Here is a tiny trained network, its code and every weight. The questions are about switching its units off for an input and a target symbol, where a switched-off unit gives its printed mean instead of its output.

import numpy as np


def w(rows, s, z=0):
    codes = np.array(rows[::2]) - 128.0
    scale = np.full(codes.shape[1], s)
    scale[-1] = z or s
    return codes * scale


def f(y):
    return y / 2 * (1 + np.tanh(0.7978845608 * (y + 0.044715 * y**3)))


def softmax(a):
    e = np.exp(a - a.max(-1, keepdims=True))
    return e / e.sum(-1, keepdims=True)


def log_softmax(a):
    a = a - a.max(-1, keepdims=True)
    return a - np.log(np.exp(a).sum(-1, keepdims=True))


def net(x, mask):
    ids = ['γδμξστ'.index(c) for c in x.split()]
    T = len(ids)
    res = E[ids] + P[:T]
    u = 0
    for l in range(2):
        r = res
        for j in range(3):
            rows = slice(4 * j, 4 * j + 4)
            q, k, v = (r @ M[l][rows].T for M in (Q, K, V))
            z = softmax(np.where(np.tri(T) > 0, q @ k.T / 4**0.5, -1e9)) @ v
            o = O[l][rows]
            res = res + np.where(mask[u + j], z, o[:, -1]) @ o[:, :-1]
        u += 3
        y = f(res @ A[l][:, :-1].T + A[l][:, -1])
        res = res + np.where(mask[u : u + 12], y, B[l][:, -1]) @ B[l][:, :-1]
        u += 12
    return log_softmax(res[-1] @ U[:, :-1].T + U[:, -1])


Q, K, V, O, A, B = {}, {}, {}, {}, {}, {}
E = w([
[23,89,153,6,32,109],'γ',
[99,119,152,182,27,107],'δ',
[111,183,187,195,142,68],'μ',
[99,131,122,87,248,83],'ξ',
[128,57,44,103,177,79],'σ',
[60,169,206,67,163,105],'τ',
],0.011)
P = w([
[91,123,135,190,142,54],'0',
[85,184,45,143,110,168],'1',
[135,161,112,142,121,48],'2',
[85,79,152,216,145,127],'3',
[124,190,71,135,100,165],'4',
[154,138,121,131,114,76],'5',
[102,43,180,229,149,160],'6',
[151,188,85,129,88,180],'7',
[174,119,130,116,107,97],'8',
[122,5,210,240,147,193],'9',
[177,192,107,120,68,197],'10',
[199,101,143,101,99,121],'11',
],0.012)
Q[0] = w([
[168,141,124,164,96,146],'0.h1',
[132,103,100,142,125,97],'0.h1',
[132,152,133,153,175,103],'0.h1',
[124,139,139,156,98,85],'0.h1',
[126,139,111,129,113,142],'0.h2',
[126,131,114,128,112,150],'0.h2',
[131,109,142,119,140,131],'0.h2',
[138,137,109,122,137,138],'0.h2',
[142,179,185,70,147,105],'0.h3',
[37,161,150,85,105,211],'0.h3',
[115,162,230,147,109,54],'0.h3',
[150,115,96,152,3,135],'0.h3',
],0.045)
K[0] = w([
[181,114,133,135,82,137],'0.h1',
[124,110,102,149,146,126],'0.h1',
[194,149,153,139,160,156],'0.h1',
[118,148,126,175,113,108],'0.h1',
[95,120,138,126,143,119],'0.h2',
[105,125,132,127,144,111],'0.h2',
[141,137,98,136,125,114],'0.h2',
[87,131,115,122,130,150],'0.h2',
[103,159,216,110,169,190],'0.h3',
[67,102,183,13,70,121],'0.h3',
[122,232,205,175,120,145],'0.h3',
[130,92,113,177,1,120],'0.h3',
],0.04)
V[0] = w([
[139,111,123,89,107,106],'0.h1',
[116,129,130,106,124,135],'0.h1',
[151,131,97,171,134,122],'0.h1',
[122,115,123,75,102,117],'0.h1',
[122,91,118,153,132,136],'0.h2',
[121,128,119,170,142,154],'0.h2',
[141,125,117,118,109,120],'0.h2',
[138,134,131,113,149,101],'0.h2',
[200,95,186,98,118,173],'0.h3',
[175,97,181,135,124,216],'0.h3',
[120,93,163,129,140,149],'0.h3',
[254,135,149,55,88,119],'0.h3',
],0.0066)
O[0] = w([
[177,128,149,137,134,98,121],'0.h1',
[172,112,125,151,127,121,132],'0.h1',
[88,159,152,93,144,143,111],'0.h1',
[191,116,143,148,136,101,130],'0.h1',
[116,143,165,89,151,131,125],'0.h2',
[97,151,112,87,132,142,113],'0.h2',
[120,126,131,141,151,127,120],'0.h2',
[132,119,130,153,93,143,143],'0.h2',
[77,160,85,135,123,57,13],'0.h3',
[97,168,135,113,158,19,3],'0.h3',
[147,128,134,103,114,78,109],'0.h3',
[2,167,40,187,129,125,17],'0.h3',
],0.0051,0.0037)
A[0] = w([
[196,166,110,36,128,182,124],'0.n1',
[108,150,207,115,136,168,52],'0.n2',
[203,196,106,83,112,130,1],'0.n3',
[209,145,127,86,89,229,34],'0.n4',
[61,172,22,197,218,15,14],'0.n5',
[133,113,121,181,127,57,115],'0.n6',
[7,101,147,122,150,129,100],'0.n7',
[84,185,84,86,111,109,133],'0.n8',
[151,155,124,212,225,109,50],'0.n9',
[175,199,106,159,194,169,44],'0.n10',
[208,208,155,87,73,193,160],'0.n11',
[181,155,108,170,165,124,91],'0.n12',
],0.011,0.0054)
B[0] = w([
[70,140,111,161,62,140,201],'0.n1',
[95,129,83,177,113,126,160],'0.n2',
[99,151,168,139,92,217,115],'0.n3',
[126,181,170,153,176,69,151],'0.n4',
[67,150,109,8,170,154,116],'0.n5',
[41,132,95,120,155,139,137],'0.n6',
[215,104,164,129,126,130,176],'0.n7',
[177,119,147,153,146,183,160],'0.n8',
[51,142,139,45,126,179,138],'0.n9',
[208,121,160,162,60,132,123],'0.n10',
[142,77,56,89,158,144,253],'0.n11',
[96,142,173,53,96,142,116],'0.n12',
],0.015,0.0039)
Q[1] = w([
[128,85,94,118,147,149],'1.h1',
[98,143,154,193,193,139],'1.h1',
[148,178,164,161,174,120],'1.h1',
[152,51,152,105,109,162],'1.h1',
[107,87,100,142,152,118],'1.h2',
[122,112,118,180,110,167],'1.h2',
[123,127,101,173,135,251],'1.h2',
[91,145,127,102,133,73],'1.h2',
[106,91,109,114,120,136],'1.h3',
[122,149,135,164,99,181],'1.h3',
[105,123,123,132,141,145],'1.h3',
[179,81,90,115,171,192],'1.h3',
],0.031)
K[1] = w([
[150,137,140,174,158,150],'1.h1',
[48,149,162,125,230,152],'1.h1',
[89,205,182,96,162,89],'1.h1',
[155,38,148,205,109,97],'1.h1',
[132,145,98,180,167,112],'1.h2',
[84,54,152,170,122,139],'1.h2',
[63,6,236,177,189,128],'1.h2',
[114,207,68,99,106,164],'1.h2',
[97,129,124,170,148,90],'1.h3',
[115,99,175,178,111,200],'1.h3',
[93,133,142,133,140,168],'1.h3',
[89,22,169,134,162,71],'1.h3',
],0.023)
V[1] = w([
[123,144,169,136,151,133],'1.h1',
[161,103,122,127,154,66],'1.h1',
[101,153,139,142,175,92],'1.h1',
[131,124,94,121,98,160],'1.h1',
[114,254,180,212,86,178],'1.h2',
[137,173,58,179,203,107],'1.h2',
[250,132,135,128,146,105],'1.h2',
[148,156,160,78,206,244],'1.h2',
[166,125,93,131,123,197],'1.h3',
[144,146,149,126,118,104],'1.h3',
[127,132,147,125,121,118],'1.h3',
[120,76,111,121,106,169],'1.h3',
],0.011)
O[1] = w([
[91,147,110,163,166,85,118],'1.h1',
[135,148,191,127,192,151,135],'1.h1',
[144,240,134,181,167,134,28],'1.h1',
[145,109,131,82,72,157,146],'1.h1',
[249,224,152,115,218,254,17],'1.h2',
[227,223,104,197,46,67,2],'1.h2',
[54,235,135,134,104,217,132],'1.h2',
[168,87,253,125,76,189,163],'1.h2',
[62,121,99,94,55,55,108],'1.h3',
[115,115,182,124,119,152,99],'1.h3',
[131,131,159,150,144,157,134],'1.h3',
[114,168,52,185,171,62,223],'1.h3',
],0.0067,0.005)
A[1] = w([
[46,193,99,72,249,62,167],'1.n1',
[135,185,161,7,161,96,19],'1.n2',
[119,109,131,101,209,119,21],'1.n3',
[116,136,100,89,104,173,86],'1.n4',
[196,161,204,110,96,57,97],'1.n5',
[69,196,97,118,69,93,130],'1.n6',
[198,172,99,35,174,139,35],'1.n7',
[140,182,60,23,180,66,91],'1.n8',
[181,169,74,68,116,170,210],'1.n9',
[222,134,134,95,129,109,141],'1.n10',
[60,212,119,85,152,73,31],'1.n11',
[83,145,113,165,220,148,2],'1.n12',
],0.015,0.006)
B[1] = w([
[142,163,136,149,193,134,255],'1.n1',
[203,105,83,90,161,159,132],'1.n2',
[152,150,101,143,88,115,182],'1.n3',
[149,137,149,169,140,102,183],'1.n4',
[98,168,104,180,152,127,149],'1.n5',
[187,176,116,126,81,86,178],'1.n6',
[156,65,133,153,116,83,158],'1.n7',
[71,108,179,81,99,78,171],'1.n8',
[93,180,108,72,126,181,199],'1.n9',
[154,121,143,101,179,97,161],'1.n10',
[82,73,104,112,112,252,142],'1.n11',
[111,95,131,106,86,114,184],'1.n12',
],0.029,0.0085)
U = w([
[116,142,178,160,218,133,183],'γ',
[65,130,205,34,131,126,23],'δ',
[187,78,148,29,166,182,66],'μ',
[113,2,230,118,85,214,253],'ξ',
[153,132,144,87,92,137,91],'σ',
[108,153,121,70,112,254,127],'τ',
],0.0038,0.0057)

Each question gives the input, a string of symbols that net reads in full, and the target symbol t.
The units are the heads (4 rows each of Q, K, V and O) and the neurons (one row each of A and B). Each row of codes is followed by its name. A weight is (code - 128) times the scale printed after its matrix; where a second scale follows, it is the last column's (O, A, B and U).
mask holds one flag per unit, layer by layer, with each layer's heads first. A switched-off unit (its flag False) gives its mean, the last column of its rows in O or B, instead of its output. The means were averaged over made-up inputs and are rounded, as every weight is.
A unit's drop is (log p(t) with every unit on - log p(t) with that unit switched off) / (log p(t) with every unit on - log p(t) with every unit switched off).
The circuit of an input: a set's keep is (log p(t) with only the set's units on - log p(t) with every unit switched off) / (log p(t) with every unit on - log p(t) with every unit switched off). Starting from the 12 units with the biggest drops (on a tie, the unit counted first), units are removed one at a time, each time the one whose removal leaves the highest keep (on an exact tie, the one counted first), for as long as the keep stays at least 0.8.
units of the circuit, in order: the units of the circuit, biggest drop first
most important unit: the unit with the biggest drop
top k neurons: the k neurons with the biggest drops, biggest first
top k neurons in layer l: the k neurons of layer l with the biggest drops, biggest first
heads that matter: for each layer, one digit per head in row order, 1 if its drop is at least 0.15 and else 0, layers parted by /
input σ γ τ μ δ, target μ: heads that matter	000 / 010
input σ δ τ δ σ ξ σ μ γ τ ξ, target τ: heads that matter	000 / 010
input γ γ δ μ μ δ μ τ δ σ γ, target σ: most important unit	1.h2
input γ μ ξ, target μ: top 2 neurons	1.n2; 0.n11
input γ μ τ ξ δ ξ, target σ: top 2 neurons in layer 0	0.n11; 0.n1
input δ τ δ τ τ τ ξ σ, target ξ: top 2 neurons	0.n9; 0.n11
input ξ τ ξ τ δ τ ξ ξ σ, target δ: heads that matter	001 / 000
input γ σ ξ ξ δ, target ξ: units of the circuit, in order	1.h2; 0.n9; 1.n1
input σ τ σ ξ σ τ μ μ ξ δ δ, target δ: heads that matter	000 / 010
input γ γ γ ξ σ, target ξ: units of the circuit, in order	0.n9; 1.h2; 1.n1
input μ τ μ μ, target ξ: heads that matter	001 / 010
input τ γ γ δ γ τ γ δ δ μ, target γ: units of the circuit, in order	0.h3; 1.n1; 1.h1; 0.n6
input δ σ δ, target δ: heads that matter	001 / 010
input γ σ γ, target δ: heads that matter	101 / 010
input τ ξ τ τ γ δ γ σ ξ μ σ, target μ: units of the circuit, in order	1.h2; 0.n11; 1.n10
input μ τ γ δ, target γ: top 4 neurons	1.n1; 0.n8; 0.n4; 0.n11
input τ μ γ, target ξ: top 3 neurons	0.n8; 0.n4; 0.n7
input ξ ξ σ μ δ δ τ δ τ ξ δ, target ξ: top 4 neurons	0.n11; 0.n9; 0.n1; 1.n1
input γ γ μ σ δ ξ τ τ γ τ δ, target τ: top 2 neurons in layer 0	0.n7; 0.n11
input δ γ τ ξ ξ τ τ γ ξ μ τ, target μ: units of the circuit, in order	1.h2; 0.n11; 1.n7; 1.n9
input μ σ γ, target ξ: top 2 neurons	0.n8; 0.n7
input γ τ τ μ μ τ τ δ τ μ μ, target μ: units of the circuit, in order	0.n11; 1.h2; 1.n10
input τ τ δ σ ξ, target σ: top 2 neurons	1.n6; 0.n1
input τ δ δ ξ τ, target ξ: top neuron	0.n11
input δ τ γ τ τ, target τ: units of the circuit, in order	0.n11; 1.n9; 1.h2
input τ τ δ μ γ δ ξ ξ ξ τ τ, target τ: units of the circuit, in order	0.n11; 1.n9
input σ μ μ σ τ, target σ: top neuron	1.n6
input σ μ γ σ σ, target σ: units of the circuit, in order	1.n6; 1.h2
input δ γ μ ξ μ γ μ σ γ μ δ, target μ: units of the circuit, in order	1.h2; 0.n11; 1.n10
